Here is a tiny trained network, its code and every weight. The questions are about switching its units off for an input and a class, where a switched-off unit gives its printed mean instead of its output.

import numpy as np


def w(rows, s, z=0):
    codes = np.array(rows[::2]) - 128.0
    scale = np.full(codes.shape[1], s)
    scale[-1] = z or s
    return codes * scale


def f(y):
    return np.maximum(y, 0)


def log_softmax(a):
    a = a - a.max(-1, keepdims=True)
    return a - np.log(np.exp(a).sum(-1, keepdims=True))


def net(x, mask):
    res = np.array(x, float).reshape(1, 8) / 4 @ E
    y = f(res @ A[0][:, :-1].T + A[0][:, -1])
    res = res + np.where(mask, y, B[0][:, -1]) @ B[0][:, :-1]
    return log_softmax(res[-1] @ U[:, :-1].T + U[:, -1])


A, B = {}, {}
E = w([
[79,142,126,190,74,119,42,149,124],'x0',
[134,122,151,119,129,145,121,154,137],'x1',
[132,139,170,146,142,158,146,153,120],'x2',
[134,144,81,140,143,113,147,246,153],'x3',
[130,125,128,124,128,126,123,130,129],'x4',
[100,106,64,122,120,198,158,129,68],'x5',
[64,211,155,52,125,132,133,153,126],'x6',
[70,100,140,133,233,109,105,125,126],'x7',
],0.013)
A[0] = w([
[170,115,125,174,138,134,128,105,138,95],'n1',
[120,84,124,165,182,124,120,116,142,22],'n2',
[199,58,109,191,135,194,104,102,189,18],'n3',
[155,138,73,91,167,149,182,117,103,108],'n4',
[96,161,51,76,130,135,188,108,122,133],'n5',
[152,160,58,167,163,131,152,207,178,168],'n6',
[67,103,143,141,205,118,134,120,146,86],'n7',
[192,174,146,127,15,165,139,121,129,108],'n8',
[169,159,190,122,165,45,120,112,197,107],'n9',
[232,169,103,167,106,162,125,120,186,81],'n10',
[39,19,69,105,99,220,148,153,64,138],'n11',
[211,106,172,28,195,114,244,128,171,115],'n12',
[75,205,168,102,121,134,148,90,135,75],'n13',
[114,121,87,131,151,97,139,189,146,36],'n14',
[111,135,169,167,128,58,161,94,233,210],'n15',
[67,101,140,127,106,125,2,112,95,212],'n16',
[91,90,80,101,133,205,141,130,17,129],'n17',
[72,174,142,59,104,138,135,118,145,99],'n18',
[169,130,115,75,185,144,155,66,145,89],'n19',
[156,62,94,219,124,112,180,118,185,152],'n20',
[193,129,115,88,12,115,178,123,105,68],'n21',
[95,88,201,119,113,198,96,36,142,182],'n22',
[50,67,133,112,219,135,92,120,145,87],'n23',
[56,155,141,211,87,153,102,161,134,248],'n24',
[104,103,191,92,125,160,92,15,101,166],'n25',
[100,202,109,97,127,93,151,167,129,68],'n26',
],0.0098,0.0014)
B[0] = w([
[51,90,122,64,154,148,70,154,57,180],'n1',
[124,174,106,124,170,200,95,117,128,183],'n2',
[70,133,96,57,178,133,51,175,77,231],'n3',
[146,142,119,150,68,96,130,130,103,191],'n4',
[169,134,129,111,147,114,94,118,107,189],'n5',
[46,2,132,113,79,112,167,71,210,217],'n6',
[145,186,84,162,134,174,172,135,194,201],'n7',
[129,180,50,193,152,157,166,105,149,232],'n8',
[136,178,211,111,127,132,100,44,141,216],'n9',
[132,135,109,171,161,199,67,81,166,197],'n10',
[203,152,163,116,65,138,47,38,161,244],'n11',
[136,140,121,175,66,74,126,231,82,246],'n12',
[91,91,93,90,150,177,80,118,41,188],'n13',
[46,78,107,105,92,149,212,105,145,185],'n14',
[130,132,172,119,89,126,95,48,144,209],'n15',
[165,139,83,120,110,82,125,181,129,229],'n16',
[136,154,190,111,80,124,131,66,108,230],'n17',
[84,111,117,96,210,164,60,159,77,189],'n18',
[106,141,100,162,111,89,136,157,88,193],'n19',
[137,107,152,101,147,159,51,179,87,230],'n20',
[135,171,106,154,179,147,161,115,173,220],'n21',
[51,84,102,108,83,103,197,153,151,226],'n22',
[165,236,75,179,166,153,131,131,208,223],'n23',
[124,140,111,172,104,22,119,159,101,223],'n24',
[76,50,97,120,92,135,175,135,183,234],'n25',
[93,77,122,56,158,160,70,129,117,183],'n26',
],0.0083,0.012)
U = w([
[83,101,133,61,185,204,71,171,82,6],'0',
[130,193,93,150,170,204,162,146,192,117],'1',
[70,34,146,99,93,146,186,135,172,217],'2',
[131,144,141,161,83,40,117,201,96,113],'3',
[152,148,247,84,79,154,92,91,155,168],'4',
],0.012,0.0015)

Each question gives the input, the list of numbers given to net, and the class t.
The units are the neurons (one row each of A and B). Each row of codes is followed by its name. A weight is (code - 128) times the scale printed after its matrix; where a second scale follows, it is the last column's (A, B and U).
mask holds one flag per neuron, in row order. A switched-off neuron (its flag False) gives its mean, the last column of its row in B, instead of its output. The means were averaged over made-up inputs and are rounded, as every weight is.
A unit's drop is (log p(t) with every unit on - log p(t) with that unit switched off) / (log p(t) with every unit on - log p(t) with every unit switched off).
The circuit of an input: a set's keep is (log p(t) with only the set's units on - log p(t) with every unit switched off) / (log p(t) with every unit on - log p(t) with every unit switched off). Starting from the 12 units with the biggest drops (on a tie, the unit counted first), units are removed one at a time, each time the one whose removal leaves the highest keep (on an exact tie, the one counted first), for as long as the keep stays at least 0.8.
circuit, biggest first: the units of the circuit, biggest drop first
unit that matters most: the unit with the biggest drop
k most important neurons: the k neurons with the biggest drops, biggest first
drop of u: that unit's drop, to one decimal
input [-6,7,4,-8,1,8,2,2], class 2: unit that matters most	n25
input [-2,6,-3,-6,5,-6,-3,1], class 2: 3 most important neurons	n25, n22, n11
input [4,3,2,0,-8,-7,-3,-7], class 1: 2 most important neurons	n8, n11
input [4,-8,6,6,8,-1,6,-8], class 1: 2 most important neurons	n8, n21
input [2,3,-5,2,6,-6,7,8], class 1: 4 most important neurons	n23, n7, n3, n20
input [-8,4,-8,-5,6,-2,7,5], class 3: 2 most important neurons	n12, n19
input [-7,5,6,-1,6,3,-7,-6], class 0: 4 most important neurons	n3, n10, n20, n1
input [1,-7,2,8,-8,-8,0,-3], class 2: 3 most important neurons	n6, n11, n14
input [-6,4,6,0,7,-1,8,-8], class 0: 2 most important neurons	n18, n13
input [0,-6,5,-8,0,-7,-2,-3], class 2: 3 most important neurons	n25, n22, n11
input [6,1,2,-4,-7,6,-5,1], class 3: 2 most important neurons	n24, n16
input [-6,8,-4,5,-8,-1,2,6], class 1: 3 most important neurons	n23, n7, n24
input [-6,-1,7,2,2,6,-6,7], class 1: drop of n7	1.5
input [-4,2,-2,2,5,6,-8,-1], class 0: drop of n15	0.0
input [-1,-7,4,7,-6,3,-5,-3], class 2: circuit, biggest first	n6
input [5,-8,-8,7,-2,7,8,-5], class 0: drop of n25	0.1
